In the rows, zero is written as 128.
[ 92 152 150 151 115 136 115 181 121 101 133 168 197 134 168 168  91 125
 126 119 135 124 122 113  82 143 148 169 131 140 135  94  98 118  30 119] : 0
[108 158 134 142 116 117 132 191 131  89 128 162 199 145 166 168 100 146
 101 128 155 140 111 113  78 123 147 160 128 126 120  90  90 111  34 110] : 5
[116 197 110 185 155  53 141 145 175 149 140 127 135 145 108 125 107 201
  82 122 181 132 156 142 159 156 198 123 145 109  71  87 115 105 115 117] : 7
[112 205 128 182 162 102 130 147 169 125 104 136 146 164 119 153  97 204
  90 117 144 117 141 143 172 128 175 120 107 141  66 101 112 139 126 119] : 11
[131 189 101 183 160  61 147 137 170 128 129 128 141 147 120 129 107 210
  70 128 165 132 147 134 155 134 184 120 123 109  72  91 110 119 131 123] : 5
[109 148 146 161 115 117 119 191 123  97 138 146 202 137 161 167 103 133
 124 117 149 131 117 115  87 146 154 164 123 131 119 100  85 100  43 106] : 9
[110  99 156 156 155 193 126 131 106 142 121 166 103  94  84 135  85 174
 185 150 103 104 164 128 146 122 135  88 142 113 159 141 153 124  98 165] : 8
[115 187 119 197 157  37 147 126 161 133 126 124 134 134 125 134 122 209
  88 133 170 133 159 128 148 152 192  98 129 124  87  95 113 113 127 117] : 3
[120 206 122 173 156 111 126 129 180 120 130 121 129 166 126 136 101 190
  93 120 141 138 149 126 172 137 174 133 107 134  81 102 119 141 144 128] : 2
[110 187 109 194 158  53 133 143 167 125 123 139 144 135 110 134 114 217
  92 127 172 121 162 142 155 160 190 117 118 128  82  97 110  98 147 114] : 4
[112 167 110 209 172  55 155 139 175 132 134 145 133 143 109 123  98 212
  89 129 167 123 158 124 146 151 201 110 136 106  86  89 118 114 125 118] : 8
[ 93 195 128 181 143  76 127 131 164 122 109 121 122 155 139 136 101 196
  92 124 132 131 143 130 170 141 174 113 108 141  78 102 112 143 132 132] : 3
[125 207 131 198 165  74 151 130 158 146 138 138 136 141 108 126 109 207
  79 126 169 128 144 137 153 158 195 126 139 107  73  89 114 113 133 130] : 10
[121 133 147 143 112 147 119 112 128 141 116 135 135  92  78 131  85 161
 150 150 103 105 161 121 141 155 120 136 125 116 119 114 159 117  68 171] : 6
[109 174 113 118 124 123 135 160 125 124 135 123 183 188 185 167  94 114
 107 114 123 143  93 116 101 123 131 135 165 138 114 108  74 161  43 106] : 10
[ 95 138 113 143 136 130 127 176 123 104 124 122 182 168 193 173  92 127
 106 111 126 143 108 112 114 128 132 130 137 119 120 103  79 149  46 104] : 8
[131 186 116 185 161  55 145 144 171 137 131 145 165 140  98 135 109 214
  88 126 173 116 151 145 155 148 190 124 128 116  70  91 117 107 132 108] : 11
[107 116 138 137 139 169 134 117 103 132 113 138 112 103  98 137  92 174
 187 143  98 107 165 126 146 118 122  74 130 131 151 156 149 122  80 170] : 3
[ 97 141 111 144 138 129 132 185 127 112 126 133 184 180 178 168  93 115
 121 118 124 139 106 107  96 118 134 128 144 128 130 103  81 153  38  97] : 8
[111 185 130 203 168  66 137 143 166 130 133 140 128 119 119 123 103 206
  86 124 166 117 155 122 157 168 174 121 128  95  82  91 114 105 130 129] : 1
[110 156 130 137 110 118 132 192 127  82 136 161 204 154 163 169 100 140
 110 125 148 139 117 116  76 120 150 162 128 131 123  94  88 115  39 110] : 5
[126 205 103 196 156  54 147 133 174 131 132 133 149 146 113 126 105 206
  88 128 171 126 156 131 153 153 184 121 131 115  71  90 114 126 130 111] : 6
[111 204 127 157 151  98 124 134 165 125 115 132 136 154 135 131  77 188
  99 119 133 122 155 135 162 138 169 141 107 138  89  99 121 149 132 128] : 0
[123 152 105 122 128 127 125 170 135 109 135 113 186 184 186 163  99 112
 114 106 127 148 102 107 112 115 123 136 141 124 118 118  79 150  53 100] : 2
[ 94 209 115 164 147  89 120 142 172 117 110 126 138 165 125 144 102 208
 106 121 139 130 148 142 164 141 169 124 105 152  74 115 103 137 144 119] : 4
[125 115 154 141 125 170 107 117 133 141 137 131 128  87  71 129 104 162
 156 149 107 109 168 121 140 153 128 132 116 104 131 123 169 101  80 174] : 2
[116 187 108 192 158  54 138 137 161 123 126 127 144 148 116 134 110 214
  92 128 166 128 159 138 163 152 184 107 120 126  86 102 103 110 149 117] : 4
[117 200 114 187 160  74 144 139 162 141 131 128 131 150 110 130 101 199
  91 122 175 133 159 141 157 154 196 120 137 111  76  95 112 115 113 118] : 7
[ 84 153 148 154 119 132 119 189 118  91 134 161 184 131 161 159  95 122
 123 117 144 124 122 102  80 156 136 160 126 122 131  94  95 107  34 115] : 1
[ 98 117 140 131 142 181 114 127 113 134 114 137 115 102  82 142  96 183
 188 147 110 104 172 141 149 127 120  87 123 140 143 165 147 115 100 155] : 4
[ 95 157 114 141 142 125 132 183 124 117 134 134 191 175 176 163  91 127
 119 114 136 148 100 114 100 116 136 134 133 131 115 104  80 155  49  97] : 8
[100 157 126 151 107 122 132 187 122  82 131 167 194 153 166 162  93 125
 118 115 150 131 109 115  83 138 143 161 129 133 115  99  92 122  40 107] : 6
[105 168 113 117 115 121 120 178 121 119 129 122 192 172 181 169  91 116
 123 108 141 146 111 124 104 118 134 138 153 140 117 104  77 149  25 103] : 7
[117 197 118 188 156  68 142 140 161 143 130 137 132 142 109 127 100 197
  91 122 172 133 157 139 157 153 194 124 143 110  82  90 112 113 121 122] : 7
[129 109 142 129 145 195 124 118 111 132 131 142 116 100  83 135  94 161
 191 141 106 113 172 126 149 116 117  91 139 113 156 159 157 118  96 170] : 2
[117 120 152 135 135 168 125 118 111 141 107 145 110  99  83 133 101 172
 194 152 105 109 168 132 150 119 131  76 134 136 153 150 157 115  86 167] : 3
[130 141 102 117 128 122 125 163 130 114 136 113 175 174 190 168  89 111
 114 104 122 143 102 107 115 113 115 134 147 128 116 120  78 151  50 105] : 2
[114 192 120 207 154  37 147 132 163 136 127 135 133 136 105 128 112 211
  94 133 155 126 162 126 146 154 196 107 123 120  80  87 118 114 121 128] : 3
[ 78 155 137 162 118 125 120 195 117  85 122 165 186 150 148 176  94 144
 126 119 142 131 122 121  87 147 149 154 114 147 119 106  87 103  45 111] : 4
[113 207 119 185 156  72 128 139 186 129 118 108 150 163 121 136 111 187
  99 124 140 125 154 132 157 147 179 131 114 133  75 100 107 134 139 117] : 9
[122 129 150 135 120 150 120 130 130 137 129 147 135  94  63 132 101 177
 146 166 113 107 171 124 112 139 140 132 116 113 132 110 165 106  66 165] : 5
[127 188 114 186 165  56 147 142 167 141 127 139 163 140  99 138 107 213
  85 124 177 112 157 141 151 146 197 116 131 118  72  97 114 104 123 105] : 11
[116 118 149 121 142 187 122 119 107 147 132 145 118  84  91 136  83 171
 187 144 102 103 170 129 139 124 119 102 138 122 152 155 159 120  78 170] : 0
[112 192 116 188 156  58 141 143 161 139 133 129 129 138 110 131 105 197
  82 121 182 137 159 144 156 160 193 122 142 104  73  90 115 106 117 123] : 7
[117 158 112 128 130 130 121 173 134 107 135 127 186 177 179 172 103 118
 117 116 131 149 108 108  99 123 130 134 143 128 120 107  82 148  41  99] : 2
[117 178 129 201 160  54 141 144 168 126 139 139 131 118 115 123 105 205
  94 118 170 115 165 121 145 169 182 125 133  94  78 101 112  98 126 122] : 1
[111 215 124 180 159  93 130 145 166 121 106 136 167 158 115 153 109 197
  94 119 142 112 154 144 164 132 177 125 110 139  77  92 113 135 132 124] : 11
[ 78 149 150 159 118 135 114 195 123  85 134 163 190 126 166 166  96 127
 125 113 138 125 120 107  87 161 130 167 127 114 123  94  91 107  32 118] : 1
[108 216 126 176 157 103 125 141 171 122  98 144 157 161 117 152 103 199
  95 117 137 114 148 149 176 137 180 129 115 143  72  96 111 137 139 123] : 11
[ 99 209 127 180 149  69 135 129 161 126 108 132 127 157 127 130  98 201
 100 126 141 134 149 131 161 138 183 113 107 148  79  99 113 143 135 128] : 3
[111 120 159 145 116 153 114 102 122 151 113 140 123  76  81 124 106 175
 155 161  99 102 161 121 143 166 137 115 118 120 138 112 165  98  71 177] : 3
[128 120 138 130 145 186 127 132 107 139 112 141 138 111  72 149  87 173
 179 138  96  92 168 141 163 109 118  85 130 122 140 150 152 121  87 164] : 11
[100 212 129 183 148  81 131 131 158 126 108 123 130 164 128 135 103 196
 100 129 138 135 147 130 168 137 181 107 103 146  83  99 113 142 127 132] : 3
[113 217 111 183 164  87 130 137 181 127 106 106 146 162 131 143 109 184
  98 113 136 122 156 134 168 138 176 127 112 141  78 104 103 133 145 120] : 9
[127 126 141 134 112 167 122 106 123 141 114 132 134  97  86 117  78 162
 157 144  96 107 151 118 157 146 114 127 126 113 127 130 156 121  81 171] : 6
[113 199 135 180 145  74 132 127 161 124 101 126 121 159 132 128  97 201
 100 124 133 129 144 129 168 136 178 114 102 139  77 104 113 144 136 132] : 3
[133 113 137 115 135 174 127 123 111 134 116 138 118  98  97 138  96 172
 164 149 107 107 162 132 142  98 116  90 138 117 148 150 150 123  90 171] : 5
[ 99 154 129 134 129 117 115 184 119 101 125 132 176 152 187 165  92 119
 118 112 131 132 113 111 101 142 115 135 138 112 118 104  79 143  46 105] : 1
[125 215 112 162 151  86 136 136 165 114 106 126 140 166 122 136  97 197
  86 126 142 138 156 134 154 125 177 131 108 132  80  97 110 145 138 122] : 5
[107 167 111 131 130 107 124 176 135 120 125 110 204 169 189 178 104 113
 117 114 128 140 102 113 102 123 125 135 150 141 120 108  68 139  41  99] : 9
[113 207 125 166 151  92 128 142 169 118 109 132 136 159 124 134 105 196
  86 130 144 137 147 140 153 127 173 138 107 128  73 100 111 145 144 122] : 5
[101 159 113 125 117  96 125 175 117 108 117 123 183 168 183 166 102 124
 123 118 128 144 113 115  96 120 133 118 134 144 124 108  83 148  42  96] : 3
[105 155 112 118 130 127 116 173 130 116 127 124 191 161 196 174  88 123
 114 114 123 134 111 119 102 136 122 144 142 124 118 106  84 151  31  99] : 0
[107 111 160 147 111 139 113 110 118 146 113 141 126  77  79 126  99 169
 159 158  97 101 165 120 135 161 135 117 118 121 136 114 164 101  65 177] : 3
[109 190 124 195 164  54 134 140 187 132 135 137 137 125 111 121 108 207
  92 126 171 115 160 127 152 174 176 127 128 102  73  87 120 106 126 123] : 1
[119 217 116 179 157  94 130 138 166 114 111 128 134 159 124 135 105 205
  77 126 143 136 154 137 159 128 180 132  95 130  74  89 112 148 151 124] : 5
[114 101 147 155 155 180 133 129 111 137 119 156 115  96  83 133  86 169
 182 145 107  98 170 127 144 117 132  90 135 117 158 137 158 119  94 170] : 8
[106 161 135 137 121 133 118 187 120 102 137 158 202 138 169 170  88 134
 128 119 139 125 131 118  80 138 147 162 130 135 134  94  98 123  27 108] : 0
[121 130 153 130 141 198 129 126  99 150 124 144 103 107  81 134  83 164
 187 138 119 110 168 139 153 117 136  98 142 125 144 153 150 117  81 167] : 7
[133 122 139 131 140 176 130 122 115 129 118 141 118 112  89 142  95 173
 169 151 101 112 163 133 147 101 118  95 131 122 141 144 147 131  96 173] : 5
[122 123 140 127 140 171 130 125 120 129 116 142 120 109  78 134  96 175
 167 154 118 113 170 133 131 108 130  97 125 123 138 147 155 121  84 160] : 5
[128 191 105 185 158  56 147 141 183 121 126 134 148 150 115 131 117 211
  73 134 173 134 152 134 143 141 192 123 125 110  74  88 114 111 125 115] : 5
[119 127 151 143 120 173 119 105 121 144 117 132 124  87  87 129  89 164
 150 150 103 105 154 121 151 153 116 129 121 113 124 124 159 120  81 172] : 6
[113 192 116 182 149  66 136 142 168 140 129 138 131 138 104 131 106 196
  94 126 166 136 162 144 158 162 189 123 152 105  83  87 117 108 118 125] : 7
[138 202 107 190 151  48 150 123 181 138 130 133 147 149 120 116 102 206
  88 126 173 132 140 127 166 144 182 119 140 121  70  96 110 127 138 114] : 6
[121 191 114 197 164  57 144 143 169 137 126 137 161 148  96 144 107 210
  86 125 164 111 160 140 154 147 193 115 128 121  67  92 114 112 117 115] : 11
